What each symbol does to the elements:
J336 δ J423
J336 ω J365
J336 β J164
J635 δ J227
J635 ω J764
J635 β J139
J596 δ J345
J596 ω J199
J596 β J97
J423 δ J22
J423 ω J277
J423 β J232
J587 δ J955
J587 ω J136
J587 β J950
J796 δ J911
J796 ω J49
J796 β J156
J585 δ J171
J585 ω J345
J585 β J178
J365 δ J277
J365 ω J505
J365 β J227
J647 δ J738
J647 ω J955
J647 β J325
J738 δ J867
J738 ω J500
J738 β J255
J307 δ J806
J307 ω J646
J307 β J253
J261 δ J340
J261 ω J911
J261 β J258
J767 δ J796
J767 ω J22
J767 β J862
J646 δ J829
J646 ω J344
J646 β J811
J136 δ J983
J136 ω J154
J136 β J984
J288 δ J787
J288 ω J51
J288 β J971
J500 δ J720
J500 ω J325
J500 β J647
J171 δ J51
J171 ω J563
J171 β J73
J73 δ J305
J73 ω J585
J73 β J563
J563 δ J108
J563 ω J178
J563 β J585
J311 δ J97
J311 ω J307
J311 β J829
J658 δ J136
J658 ω J340
J658 β J93
J101 δ J139
J101 ω J425
J101 β J531
J263 δ J93
J263 ω J258
J263 β J261
J35 δ J178
J35 ω J97
J35 β J596
J590 δ J671
J590 ω J681
J590 β J804
J214 δ J590
J214 ω J696
J214 β J826
J955 δ J500
J955 ω J983
J955 β J530
J340 δ J154
J340 ω J263
J340 β J443
J156 δ J187
J156 ω J767
J156 β J49
J187 δ J261
J187 ω J796
J187 β J724
J696 δ J681
J696 ω J787
J696 β J799
J681 δ J849
J681 ω J826
J681 β J214
J531 δ J764
J531 ω J671
J531 β J425
J139 δ J505
J139 ω J936
J139 β J764
J345 δ J563
J345 ω J35
J345 β J220
J108 δ J971
J108 ω J73
J108 β J171
J867 δ J811
J867 ω J720
J867 β J900
J255 δ J900
J255 ω J647
J255 β J500
J443 δ J658
J443 ω J261
J443 β J263
J950 δ J530
J950 ω J984
J950 β J136
J724 δ J258
J724 ω J156
J724 β J796
J220 δ J585
J220 ω J596
J220 β J35
J49 δ J724
J49 ω J862
J49 β J767
J277 δ J339
J277 ω J164
J277 β J336
J93 δ J984
J93 ω J443
J93 β J340
J971 δ J825
J971 ω J305
J971 β J51
J936 δ J635
J936 ω J531
J936 β J101
J505 δ J164
J505 ω J635
J505 β J104
J787 δ J826
J787 ω J252
J787 β J825
J164 δ J232
J164 ω J227
J164 β J365
J178 δ J73
J178 ω J220
J178 β J345
J984 δ J587
J984 ω J658
J984 β J154
J764 δ J104
J764 ω J101
J764 β J936
J232 δ J643
J232 ω J336
J232 β J277
J199 δ J35
J199 ω J311
J199 β J806
J104 δ J365
J104 ω J139
J104 β J635
J252 δ J799
J252 ω J971
J252 β J288
J97 δ J220
J97 ω J806
J97 β J199
J643 δ J767
J643 ω J423
J643 β J339
J325 δ J255
J325 ω J530
J325 β J955
J51 δ J252
J51 ω J108
J51 β J305
J154 δ J950
J154 ω J93
J154 β J658
J227 δ J336
J227 ω J104
J227 β J505
J253 δ J311
J253 ω J811
J253 β J646
J22 δ J49
J22 ω J339
J22 β J643
J849 δ J425
J849 ω J804
J849 β J590
J359 δ J531
J359 ω J590
J359 β J849
J911 δ J263
J911 ω J724
J911 β J187
J339 δ J862
J339 ω J232
J339 β J423
J799 δ J214
J799 ω J825
J799 β J787
J720 δ J698
J720 ω J255
J720 β J738
J804 δ J359
J804 ω J214
J804 β J681
J698 δ J646
J698 ω J900
J698 β J867
J671 δ J101
J671 ω J849
J671 β J359
J825 δ J696
J825 ω J288
J825 β J252
J829 δ J199
J829 ω J253
J829 β J307
J806 δ J596
J806 ω J829
J806 β J311
J900 δ J344
J900 ω J738
J900 β J720
J983 δ J325
J983 ω J950
J983 β J587
J305 δ J288
J305 ω J171
J305 β J108
J258 δ J443
J258 ω J187
J258 β J911
J425 δ J936
J425 ω J359
J425 β J671
J862 δ J156
J862 ω J643
J862 β J22
J530 δ J647
J530 ω J587
J530 β J983
J811 δ J307
J811 ω J698
J811 β J344
J344 δ J253
J344 ω J867
J344 β J698
J826 δ J804
J826 ω J799
J826 β J696

The rows follow the links: the fewer symbols apart two elements are, the more alike their rows tend to be.

Rows of some elements; one shown again gets a slightly different row:
J738: -227    16   -50  -137   159    29   -82  -251   -21   -22    16  -100    12    22   -39   -61    18    80   -78   149    85  -151   -21    28  -150    99   -61  -109    23  -126   -83  -307   -79    25  -157  -213    20   -37    54   -87   -33
J804:  189    24    68    81  -169   -54     5   229   -40   133   -91   100     6    -8   155    37    25  -150    90  -146   -17   198    25  -106   147  -126    28     8   -39    96   106   254   176   -22   152    75    73     4   -66   107    81
J252:   86    61    75   -13  -118   -61   -72   136  -100   206  -139    66    14     6   251     6    67  -185    76  -100    58   192    17  -161   108  -111   -15  -110   -39    25   100   126   228   -10   106  -100   153   -38   -73    92   100
J171:  -12    84    62   -76   -56   -54  -123    39  -129   228  -150    33    24    21   265   -23    85  -172    48   -39   100   154     3  -169    47   -85   -47  -183   -34   -40    74    -7   223    -1    52  -213   180   -60   -60    62    97
J336:  190   -71    -3   164   -94    15   147   175   105  -129    84    63   -16   -32  -144    57   -72    52    28   -94  -139    20    11    84    92   -31    83   207     9   130    21   246   -83   -18    92   307  -132    70     3    33   -36
J425:  221    -4    55   127  -170   -41    64   254     7    57   -41   103    -8   -20    74    50    -8  -102    88  -159   -70   168    25   -49   150  -107    50    82   -27   130    92   293   116   -29   153   176     7    32   -56    94    49
J51:   39    73    68   -45   -92   -58  -100    89  -120   230  -150    51    18    24   261    -6    84  -186    73   -67    82   172    11  -168    78  -102   -32  -152   -39    -8    90    57   236   -10    81  -155   168   -55   -63    75   105
J585:  -62    86    54  -110   -26   -48  -140   -14  -128   221  -148     7    21    25   262   -34    98  -157    36    -8   125   114     3  -158    19   -63   -62  -202   -30   -63    60   -67   204     5    14  -253   186   -67   -44    40    92
J101:  228   -15    51   136  -164   -33    84   250    29    25   -22   108   -13   -25    35    60   -17   -78    79  -152   -86   152    23   -31   149  -102    60   112   -19   129    79   304    74   -22   161   209   -24    39   -52    90    32
J443:  -69   -64   -75    21   110    57    83  -123   107  -216   142   -65   -11    -8  -252    -1   -73   180   -74    92   -68  -190   -10   161   -93   115    23   128    42   -18   -91  -100  -234     7   -95   124  -159    45    69   -90  -105
J643:  135   -81   -27   143   -36    35   153   104   127  -190   114    29   -14   -37  -215    47   -89   110    -2   -48  -140   -48     8   130    38    15    73   217    18   104   -21   164  -153    -9    44   299  -174    77    24    -7   -68
J253: -204    58    -5  -160   108    -5  -137  -201   -93   101   -66   -75    15    32   111   -56    67   -21   -41   112   134   -50   -17   -62  -108    40   -80  -194     2  -133   -34  -266    52    22  -109  -300   112   -69    19   -45    18
J227:  216   -60    15   168  -120    -2   130   208    84   -86    57    78   -17   -34   -94    66   -59    14    44  -122  -132    61    17    53   110   -52    79   186    -1   142    41   279   -32   -21   119   289  -108    65   -20    55   -12
J344: -224    49   -21  -161   135     9  -125  -221   -67    61   -30   -85    12    35    54   -65    53    18   -55   127   122   -94   -15   -33  -122    66   -72  -162    12  -140   -55  -296    -2    25  -131  -275    83   -60    29   -69    -2
J811: -220    49   -15  -166   133     2  -130  -224   -77    72   -46   -84    14    35    76   -60    56     2   -47   127   122   -80   -15   -47  -114    62   -77  -174     3  -139   -47  -282    17    28  -124  -290    96   -63    24   -59     9
J950: -168   -37   -77   -60   160    53     6  -216    57  -159   109  -100    -4     4  -185   -31   -41   163   -94   141     2  -204   -25   120  -138   126   -19    23    36   -74  -114  -222  -196    24  -146   -35   -93    12    72  -108   -91
J288:   72    70    74   -21  -107   -60   -82   128  -112   219  -148    68    18    10   258     1    71  -185    71   -81    63   186    20  -162    91  -112   -20  -129   -40    16    95   106   237   -10    93  -116   161   -48   -71    87   103
J530: -194   -21   -68   -87   171    50   -22  -236    32  -122    80  -109    -2    13  -142   -41   -17   140   -86   145    27  -197   -26    96  -149   120   -31   -20    37  -104  -100  -264  -166    24  -157   -95   -59    -7    62  -107   -79
J214:  170    34    74    57  -158   -60   -14   215   -62   159  -107    95     8    -9   183    29    33  -161    93  -134    -1   209    23  -121   136  -123    18   -27   -39    79   109   229   195   -20   143    32    90   -11   -68   104    88
J49:   80   -85   -45   113    13    46   141    28   133  -217   140    -4   -23   -31  -249    34   -91   145   -29    -5  -127  -108    -5   150    -7    52    66   209    28    70   -49    86  -197    -5     0   265  -181    70    42   -29   -83

Each walk starts at a row. The symbols on each line, taken left to right, move it on to the next element.
Answer with the element's row; about right is enough.
start    5    79    62   -68   -69   -60  -119    55  -125   228  -150    39    16    16   263   -13    82  -177    55   -51    95   156     9  -173    58   -87   -43  -166   -35   -23    73    17   233     0    57  -192   178   -62   -56    65   102
β ω β β ω -> -104    80    36  -133     9   -40  -148   -73  -133   203  -132   -16    17    35   236   -39    89  -124    16    30   135    77     2  -145   -15   -37   -72  -215   -30   -89    33  -126   177     7   -24  -285   178   -69   -32    13    77
δ δ ω δ ω ->  -26    76    57   -82   -51   -59  -126    22  -130   229  -150    24    20    29   265   -21    89  -170    45   -25   111   138    12  -169    41   -77   -49  -190   -34   -44    66   -24   220    -1    35  -226   186   -66   -55    55    96
start -175   -28   -75   -70   162    55     3  -223    52  -142    94  -100    -2    14  -170   -37   -31   154   -91   140     7  -203   -22   114  -141   125   -14    12    38   -83  -105  -248  -186    25  -146   -58   -85     3    67  -106   -84
β β δ δ ω β -> -184   -28   -74   -81   164    53    -9  -234    38  -134    83   -99    -3    17  -157   -42   -25   148   -90   146    22  -200   -24   108  -150   126   -27     1    39   -97  -102  -251  -179    22  -151   -79   -71     6    66  -105   -81
β ω δ β ω -> -156   -41   -77   -52   153    54    23  -202    67  -172   107   -93    -5    -3  -195   -29   -40   166   -92   131   -12  -204   -18   128  -139   126    -9    35    36   -71  -106  -214  -205    14  -136   -12  -105    13    75  -103   -90
start   24   -86   -58    89    45    55   128   -24   126  -230   151   -25   -16   -20  -261    19   -89   168   -41    26  -112  -139   -11   164   -36    71    55   186    39    49   -67    22  -220     2   -36   229  -181    57    49   -53   -96
β ω β β ->  106   -81   -40   136   -17    41   155    65   130  -210   131    13   -17   -32  -232    42   -92   128   -12   -28  -137   -73     3   146    16    34    72   214    25    87   -35   128  -178   -16    24   287  -184    76    33   -22   -76
δ ω β β ->  118   -78   -32   139   -24    34   155    84   130  -196   127    16   -23   -32  -225    42   -89   116    -9   -34  -132   -66     1   136    24    28    72   216    19    95   -27   147  -168   -15    38   294  -178    67    29   -11   -69
start  153    35    77    44  -151   -59   -22   204   -65   168  -111    88     4    -3   196    30    43  -165    89  -130    11   204    23  -128   135  -125    11   -42   -41    72   105   212   206   -18   141    12   105   -19   -78   106    89
δ δ β ->  204    11    61    99  -167   -44    31   241   -23    98   -70   109     1   -12   124    47    12  -133    90  -151   -37   187    23   -85   153  -123    42    40   -33   110    98   269   156   -24   158   118    47    15   -66   107    69
δ ω ω ->  199    23    68    89  -166   -52    22   238   -34   115   -83   103    -4   -12   143    41    17  -144    91  -152   -30   191    25   -97   147  -117    30    15   -36   101   100   271   169   -21   155    96    61     6   -69   103    69
start -117    86    36  -137    26   -32  -155   -86  -129   199  -129   -21    22    30   224   -42    84  -114     6    36   139    63    -4  -146   -29   -30   -76  -221   -21   -98    21  -149   165     7   -34  -294   176   -71   -29    11    74
δ ω δ β ->  -77    80    45  -116   -17   -45  -144   -32  -129   222  -140    -1    19    26   254   -33    91  -145    29     6   127   105     4  -149     3   -52   -67  -201   -27   -66    49   -84   201     3     5  -266   182   -75   -44    33    89
β ω β β ω -> -169    75    13  -157    70   -20  -152  -150  -112   155  -107   -49    18    38   179   -56    76   -75   -21    80   145     7    -9  -105   -68     9   -79  -211   -10  -117    -5  -214   111    21   -76  -305   152   -74    -8   -21    46
start    8   -84   -62    76    59    61   121   -39   129  -223   147   -31   -17   -25  -273    18   -87   170   -51    40  -109  -151    -7   169   -49    82    43   183    43    35   -69     4  -225    -1   -46   208  -181    61    58   -55   -98
β ω δ β δ ->  -24   -79   -69    58    76    65   106   -78   120  -231   149   -43   -19   -20  -270     2   -83   179   -63    57   -90  -167   -14   167   -66    96    36   160    44    16   -83   -43  -229     4   -69   178  -177    54    62   -74  -100
ω β β δ ->   -4   -78   -67    69    71    56   118   -57   122  -231   153   -36   -24   -24  -267     7   -86   178   -58    45   -99  -158   -10   167   -56    91    47   171    40    27   -78   -18  -228     5   -61   192  -174    56    60   -64  -106
start  233   -30    39   149  -151   -25    98   246    37   -10     3    97   -12   -28     3    57   -37   -47    68  -144  -100   122    28    -3   136   -92    74   143   -19   135    74   305    48   -20   150   244   -47    48   -42    86    20
β ω δ β ω ->  222   -14    52   132  -164   -37    72   256    17    40   -29   104    -5   -20    57    56   -11   -91    84  -153   -76   155    22   -41   151  -108    61    96   -25   130    88   302    95   -21   154   194    -4    29   -52   101    44
δ δ δ ω β β ->  228   -39    29   160  -142   -12   116   236    56   -41    22    88   -17   -32   -39    57   -47   -33    59  -140  -114   101    20    16   127   -75    77   153   -11   139    62   295    17   -24   137   265   -75    54   -34    74     3
start -146    75    22  -148    48   -28  -151  -119  -118   176  -115   -33    19    36   199   -49    81   -91   -13    56   143    38    -2  -125   -47    -7   -74  -217   -17  -112    15  -187   137    15   -56  -308   164   -76   -17    -9    63
β δ β -> -132    81    28  -144    35   -33  -154  -101  -124   191  -127   -28    17    35   214   -45    85  -106     6    50   142    54   -10  -134   -36   -17   -80  -215   -23  -105    18  -162   154    10   -45  -299   172   -72   -29     2    65
ω β ω δ -> -156    75    17  -151    57   -25  -155  -135  -118   172  -106   -42    17    36   192   -50    84   -84    -7    69   139    12    -8  -114   -58     0   -76  -216   -12  -117     3  -203   118    16   -66  -303   160   -72   -13   -12    57
start -226    23   -47  -151   155    26   -91  -247   -38   -10     6  -103     6    24   -16   -59    19    65   -74   152    91  -134   -22    12  -146    98   -63  -120    20  -143   -79  -303   -62    25  -153  -230    32   -40    46   -90   -30
δ δ δ β -> -198    63     0  -164   101    -5  -142  -190   -95   123   -70   -71    23    30   129   -58    70   -36   -37   106   134   -38   -13   -77  -100    33   -83  -203    -5  -133   -26  -256    67    22  -100  -306   127   -70     6   -44    31
β β β ω -> -221    38   -31  -164   145    16  -119  -236   -55    39   -21   -93    12    27    43   -62    39    22   -64   135   114  -105   -19   -19  -132    73   -72  -161    13  -144   -63  -295   -15    23  -146  -264    71   -53    31   -74   -12
